Here are made-up elements, facts about them, and rows of numbers that follow some of those facts. Name the element behind each unnamed row.

Facts:
π J8 <- J599, J316, J66, J211
π J26 <- J658, J358, J831, J213, J42
π J739 <- J319, J692, J706, J941
π J606 <- J421, J957, J482
π J354 <- J590, J623, J677, J699, J602, J855
π J313 <- J668, J390, J542
π J541 <- J110, J717, J282, J337, J975, J881
π J830 <- J239, J321, J700, J476
π J721 <- J973, J181, J192, J329
π J610 <- J875, J577, J801, J849
π J659 <- J257, J345, J987, J866, J669
π J965 <- J204, J162, J753, J7, J506, J459
π J132 <- J444, J240, J969, J104
π J317 <- J143, J15, J986, J28
π J360 <- J737
π J172 <- J933, J684, J67, J519, J399, J127
π J120 <- J473, J463, J424, J921, J25
π J433 <- J694, J43
π J949 <- J179, J913, J365, J311, J447
π J745 <- J569, J154, J781
π J344 <- J492, J340, J82, J962, J652, J546
π J863 <- J908, J734
π J391 <- J748, J168
π J470 <- J929, J148
π J732 <- J632, J224, J315
π J504 <- J253, J631, J318, J286
π J387 <- J977, J529, J842, J432
π J895 <- J530, J45, J400
π J999 <- J2
π J695 <- J371
π J682 <- J378, J436, J9
J599 Σ: J546, J321, J433, J849
J590 Σ: J881, J340, J181
J239 Σ: J181, J7
J875 Σ: J28
J257 Σ: J447
J282 Σ: J987, J606
J337 Σ: J257
J444 Σ: J447, J941
J692 Σ: J933, J610
J143 Σ: J706, J127
J358 Σ: J706
J933 Σ: J224, J530
J181 Σ: J987
J390 Σ: J224, J337, J941
J179 Σ: J337, J492
J463 Σ: J610
J684 Σ: J286
J162 Σ: J424
J424 Σ: J224
J908 Σ: J321
J67 Σ: J391, J849
J43 Σ: J459
J345 Σ: J143
J831 Σ: J391
J213 Σ: J541
J986 Σ: J192
J519 Σ: J311, J329
J148 Σ: J120, J433, J965
J632 Σ: J957
J753 Σ: J257, J66, J933
J631 Σ: J831, J684, J340, J120
J7 Σ: J318, J282, J447
J957 Σ: J110
J677 Σ: J345
J530 Σ: J987
J2 Σ: J447
J506 Σ: J476, J849
J365 Σ: J154
J391 Σ: J26
J318 Σ: J345
J921 Σ: J224, J2
J25 Σ: J975, J933, J337, J623
J529 Σ: J933
J610 Σ: J318, J192, J337
J476 Σ: J282, J239, J340, J433
J969 Σ: J569
J482 Σ: J224
J699 Σ: J542, J66
J42 Σ: J82, J66, J610, J987
J66 Σ: J257, J2
J504 Σ: J168
J378 Σ: J66
J866 Σ: J801
J329 Σ: J25
J830 Σ: J337, J358, J25
J706 Σ: J127
J881 Σ: J424, J569
J432 Σ: J192, J358
J606 Σ: J541
J949 Σ: J400
J400 Σ: J542
J652 Σ: J240
J311 Σ: J530
J941 Σ: J569, J530
J849 Σ: J282, J610, J921
J211 Σ: J875, J753
J965 Σ: J337, J977
J447 Σ: J542, J541
J9 Σ: J432, J447
J855 Σ: J866

Known rows:
[-12   1  -6  -1  -3 -12   0   9   3  10   3  -4 -10   2  21 -10  -3  -3
  -8   9  -6   2  -1 -11  -7  -5  15   0  23   2  -1  -1  -2  -1   0   6
  -5] -> J432
[  9   2  -6   4  -3   5   1   2   0  -1   3  -3   0  -6 -12  10   5   1
   2  -3  -2  -2   1  -1  -4  -1  -7   4  -7   4   1   3  -9   7   3  -2
   0] -> J734
[-7  2  1 -4  5 -3 -1  2  0  0 -1  2 -1  2 12 -9 -1 -3  0  4  7 -1  1 -2
  3 -1  5 -4  9 -8  1 -4  2  3  1  1 -5] -> J908
[-15  -8  -8  -5   4 -13 -11  -2   8   2   0   1  -2  -6  18  -6 -10 -16
  -5   6  12   3   3  13   8   9   4  -5  17   5   2  -3  -6   3  12   5
  -8] -> J684
[-22  -1   5 -15   6  -6   0  -7  -7  -6   2  16  -3   8  18   1  -9   1
  -1  -4  -9   9  -1   8  -5 -14  17   5   8  -9   0  -7 -11  -3   6   7
 -17] -> J9
[-9  2 -2 -4  2 -5  0  4  1 -2  0  0 -1  2 16 -9 -1 -4 -1  6  8 -3  1 -5
  2  1  5 -3 10 -8  1 -4  2  2  0  2 -5] -> J148
[ 10  -6   8   4  -9   7  -1   0   0   6   4  -7  -2  -2 -24   5   1   1
  -1  -1  -8  -2  -1  13  -5   0  -8   4 -17   9   3   7  12 -10  -1   0
   9] -> J317
[-11   2  -7  -2  -1  -8   6   6   2  -5  -9  -1   5   4  27 -14   2  -2
  -4   4  11  -7   0 -11  14  12   0  -4   9  -8  -3  -3   6  -3  -9  -1
  -4] -> J692
[-11  -3  19  -3   5   8  -6  -3  -2   3  -2   1 -10  12  -4 -11  -4  -7
  -8   3  -4  -8  -6   8   1  -1  12  -3   1  -3   9   1  21 -22  -5   4
  -4] -> J949
[ 19  11   2   2  -3   2   1 -12   2  -1 -20 -15  13   7  -7  15  11  16
  -2  -8  10  -4  25 -12   2   3 -30  -8 -20 -10   9  -8 -24  -8  -5   8
 -10] -> J224
[-10   2  -5  -4  -2  -8   2   6   2   1   1  -3  -4   2  19  -9   0  -4
  -5   7   4  -3   1  -9  -1   0   8  -1  13  -4   1  -2   0   0  -1   4
  -4] -> J986
[-21   1  -4  -4  13  -4  -7   3 -11   8 -10  23  12   5  16   2  -5   6
   4 -10   1   5 -13  11  11  11  -3  -3  11   0 -13 -10  13   9  -3   5
 -13] -> J699
[ -1   1   4  13  24   2 -11   9   3  27  -2   1 -18  -2   1 -25  -3  -4
  -2  10  -3   1  -7   5  -3 -14  15 -10  34  -3   4  -3   6   7   4  -1
 -12] -> J345
[ 10  -7   8   5  -9   6  -2   0   1   5   3  -7  -1  -3 -24   6   1   1
  -1  -1  -8  -2   0  14  -5   1  -8   3 -17   9   3   7  12 -10  -1  -1
   9] -> J313
[  8   3  -9   4  -8   3   4   4   1  -1   3  -5  -1  -6  -9  12   6   1
  -1  -3  -5  -4   2  -5  -5   0  -7   6  -7   6   1   3 -12   5   1   0
   1] -> J977
[-14   3   7 -15  12   1  -3   4  -1 -12   8   7  -2   1  14 -19  -2 -12
   6  12  29  -8   1   2   3   0   8  -6   8 -23   6  -4  13  12   5   1
  -4] -> J476
[ 10  -7   8   5  -9   6  -2   1   1   5   3  -7  -1  -3 -24   6   1   1
  -1  -1  -8  -2  -1  13  -5   1  -8   3 -17   9   3   7  12 -10  -2  -1
  10] -> J682

Name these rows:
No name comes twice in this set of rows, the named rows included.
[  4  -3   6   0 -12   3 -10   4  -5  15   1  -4   7   2 -24  16   1   7
  -1  -4  -3   1  -4   9  -8  14 -16   2 -12  18  -5   4  22  -4  -5  11
  11] => J354
[ -5   3  -3  -1   2  -6   6  -1   2  -1 -13   1   6   8  21 -11   2   4
  -3  -1   4   0   0 -11  15   9  -1  -5  10  -4  -5  -3   0  -5 -10   0
  -3] => J529
[-11   5  -1  -2   9  -7 -13   9  -4  19  -2   5   1   4  11  -5  -3   3
  -1   4   9   3  -5  -4  -3   7   1  -8  24   3  -7  -8  14  12  -1  12
  -6] => J677
[ -4  -7  14  -3  -2  -1  -3   0   0   6  -1  -2  -2   6  -1 -13  -5  -1
  -3   5  -1   0  -2  12   2   2   5  -3   0  -1   2   1  22 -14  -5   3
   4] => J504
[  3 -17  -1   4 -13  -4 -11  -4   9   7   4  -9  -1 -11 -19  10  -8 -13
  -6   1  -5   2   2  29   2  11  -9   3 -10  22   3   8   3 -10  10   3
   7] => J172
[ -8   5   3  -4   9   2  -1   2   0   1  -2   2  -6   5  11 -11   1  -4
  -2   4   7  -6  -2  -4   2  -3   8  -3  12 -11   5  -3   0   1   0   3
  -9] => J866
[  9  -4  10   4  -7  12  -2   0   0   4   2  -7  -5   0 -26   5   4  -1
  -3  -1  -9  -7  -3  11  -4  -1  -5   4 -17   6   6   9  10 -13  -3   1
   6] => J659
[-12   8   5 -15   7  -3  -9   1  -6   5  -2  10   5  11  12  -4  -2   2
   2   2  19   4  -5 -11   1  13   0  -6  16  -1  -9  -6  17  12  -3  14
   4] => J590
[-38  -6  -2 -12  11  -2   6  -9 -13 -12  -7  32   2   9  27   7  -9   3
  -2 -21 -29   6 -12  26   8 -14  18  11   0 -12  -4 -11 -17 -12   3  -1
 -37] => J257
[ -1   6   9 -12   3  -2   1  -8   0  -1  -4   1  -4  12  11  -8   0   3
  -4   3   5   7   3 -16  -1  -2   8  -3  13  -5  -1  -2  -5  -2  -3   9
   3] => J969

The same elements again, as new rows of numbers:
Some elements and their rows:
[-6 -2  2  1 -4 -2  0  3 -6 -4  2  5 -2 -3  2 -1  1 -3  8  1  1  2  3  5
  4 -4  3  0 -6  1] -> J855
[ -2   4  -9   1  -2  -4  -2   2  -7  -2   3   2  -2 -10  -2  15   2  -7
   6  -2   2  -2  -1   1   4  -3   3 -14  -9   0] -> J463
[-5 -2  1  1 -2 -2 -2  0  5 -3  0 -8  1  3 -2 -5  3 -4 -4 -1  2 -1 -1  4
 -1 -1  1 -2  0 -1] -> J120
[  1  -2 -10  -4  -2 -11   1  -2  -3   2   7   0  -8  -9  -3  24  -5  11
   4   2   2  -3  -4   0  -1  -2   1 -10  -6  -1] -> J25
[ -6   6   5   1  -4  -7  -5  -1   8   3  -1  17  -5  -8   0  -2  -4   7
  -2  -4  -7  -9   6 -13  15  10   2   2  -6  -1] -> J424
[-6 -2  1  2 -3 -1 -2  0  6 -3  0 -8  2  2 -1 -5  4 -6 -2  0  3 -2  0  6
  0 -2  1 -3 -1  0] -> J433
[-3 -1  1  1 -5 -3  0  1  1  1  0 -6  2 -2  0  0  2 -2  0  1  2 -2  2  1
  0 -3  1 -3 -2  0] -> J504
[-3 -3  0  0 -1 -2 -1  1  1 -6  1 -1 -1  3  2 -5  1 -1 -3 -1  4  1 -1  1
  0  0  2 -2 -2 -1] -> J253
[ -1   1   1  -3  -1  -9  -3   5   4   4   1  -1   3  -9  12  10   2  -1
   3   0   4   3   2 -17  -9   2   3  -2 -12   0] -> J311
[ -1   4  -5  -3  -3  -9  -4   8   5  -1   1  -9  11 -17  15   8   7 -18
   4   7   4   7   3 -20 -15  -6   6  -8 -13   4] -> J530
[-5 -2  1  0  2 -3 -3  2  0 -3  0  1 -2  4  5  0  3  0  0 -5  6  1 -1 -2
  0  4  2 -2 -7 -3] -> J913
[-1 -1  0  0 -4 -3  0  2 -4 -3  1  2 -1 -4  2  3  0  0  2  0  2  0  2 -2
  2 -2  2 -4 -5 -1] -> J632
[ -4 -12 -10  -2 -17   0   3   0 -13   4   6  -2  -5  -7   8  -5   1  11
  -2   3   4  10   3 -23   8   9   5 -36 -12   1] -> J753
[ -3  -5  -1   0 -11  -1   1   1 -11  -1   2  -2  -4  -5   3  -4   3   1
   1   0   5  10   3 -16   7   4   5 -21  -9   0] -> J378
[-4 -3  1  1 -3 -2 -2  0  6 -3  0 -8  1  3  0 -7  2 -3 -4  0  3 -1  0  4
 -1 -2  1 -1 -1  0] -> J313
[-3 -3 -1  1  0 -2 -2  1  1 -7  0  1 -1  2  1 -5  1 -3 -2 -2  3  1 -1  3
  1  0  2 -3 -3 -1] -> J321
[  5 -12  15   0  -4  -1  -2   1  -1  -8   0  -5  -7   7   3 -15   1   5
   5   1   2   1   2   0  -5  -2   2  -9  -4  -3] -> J127

Which element is each row?
No name comes twice in this set of rows, the named rows included.
[ 3 -1 -2 -1 -2 -5  3  1 -8 -2  4  1 -2 -4 -1 15 -3  6  5  1  2 -3  0  7
 -2 -7  1  2 -2 -2] => J432
[ 1 -2 -5 -2 -2 -7  1  0 -3 -1  4  0 -3 -6  0 15 -3  6  3  2  2 -2 -2  2
 -3 -4  1 -4 -4 -1] => J329
[-2  4 -4  1 -2 -3 -1  5 -5 -3  1  1  4 -8  4  9  2 -8  5  0  3  1  3 -3
  0 -5  3 -2 -6  0] => J239
[ -3   1  -5  -1   0  -4  -3   5   3  -8   0  -8   6  -5   8  -3   5 -14
  -1   2   5   6  -1  -7  -9  -3   4  -8  -7   1] => J987
[-3  2  0  3 -6  0 -2  0 -2  0 -1 -3  0 -5 -3  2  5 -9  3 -2  1 -5  3  3
  6 -4  2 -7 -5  0] => J391
[ -7   5   2   2  -6  -4  -3   1   2   3   0  14  -4  -7   0  -2  -3   5
  -1  -4  -3  -4   6 -14  16  10   3  -3  -6  -1] => J921
[ -1   4 -13   0  -2  -8   1   0  -5   4   5  -5  -2 -13  -7  32   0  -3
   9   1   2  -9  -4  12   1 -10   0 -11  -6   1] => J610
[-1 -3 -1  0 -6 -2  0  1 -6 -3  2  1 -2 -4  2  1  1  1  2  0  3  3  2 -7
  3  0  3 -9 -6 -1] => J211
[-3 -2  1 -1  0 -4 -1  2  5 -5  1  0  1  2  4 -3 -1  0 -3  0  2  0  0  0
 -4 -1  2  4 -1 -1] => J569
[ -6  -7   0   0 -15   1   5   1 -15   3   5  -1  -5  -4   4  -6   0   9
   0   2   7  15   5 -25  13  10   5 -22  -8  -2] => J66

The same elements again, as new rows of numbers:
Known rows:
[ -7  10  -2  -8  -3   0   4   2   4   1   2 -12   0] -> J8
[-11  -2  -1 -10  -3 -17 -15  10  -7   6   2   2  12] -> J224
[ -7  10  -2  -8  -3   0   4   2   4   2   2 -12  -1] -> J387
[ 0 -3  8 14 -3  1  3 -8  0  3 -8  6 -6] -> J42
[ -7  10  -2  -8  -3   0   4   3   5   1   2 -13   0] -> J313
[  7  -3  -6   8 -12   9  -4   6  -2  -3  20  16 -11] -> J677
[  6  -1 -23  -6  -2  -1  20   2   4  10   4 -16  14] -> J541
[ -3  -3   9  23   0 -14  -1  -1  -2   7  -3   3  -7] -> J311
[ 2 -5 12  5 -5  2  0 -1 -1  4 -3  9  1] -> J692
[-6  4 -3 -7  4 -6  0 -4 -6 -3 -5  1 -4] -> J658
[ -8  10  -2  -8  -3   0   4   2   4   1   1 -12   0] -> J739
[  3  -2  -6   9 -13   7  -4   4   0  -4  20  17  -7] -> J855
[  5   0  -8  12 -10  10  -4  -2  10   6  -3 -15  -2] -> J606
[ -6 -11   8  11  20  16  -7   2  -1  10   7   2   3] -> J519
[  0  -4  -8  13 -14   6  -3   5   2  -3  18  17  -8] -> J590
[ 5 -5  3  5 -2  2 -3  0 -1  2 -2  3 -1] -> J43
[-6  3 -4 -6  4 -4  2 -2 -3 -4 -2  0 -1] -> J253

Rows to name:
No name comes twice in this set of rows, the named rows included.
[ -8   8  -2 -11  -6   1   3   1   1   2  -4 -11  -3] => J26
[ 11 -22  -8   5  -5 -10   7  13  -6  17   2   2  13] => J881
[-6  4 -2 -8  4 -3  4 -2 -3 -4 -2  3  0] => J977
[ 4 -6  5  4 -4  5 -1  0 -1  2 -3  4 -2] => J148
[ -9   7 -14  -2  -6   1   1   3  -1 -10  21  14  -5] => J602
[ -6  -8   1  30   1  -4   9  -2   7   0  -7   1 -12] => J181
[-10  -5   7  38   4 -16   8   1   7   4  -1   0  -9] => J530
[ 29   0   7   3  11  -4  -5   8 -12   6  10  -6 -23] => J143
[-15 -11  20  18  16  -3 -16  10  -3  20  12   6  15] => J933
[  1 -13  -2   8  -7  10  -1   1   2   0 -11   3  -7] => J476
[ -9   9 -11  -4  -6   0   3   3  -2 -10  22  17  -4] => J623
[  4   3   5   4 -11   5  -3  -1   3   9  -4 -10  -4] => J949
[  0  -8   5   3  -8  -8 -16   7  -5  10   0   4   8] => J482
[ -1 -17   2   4 -12  14  -2   2   2   0 -13   8  -4] => J849

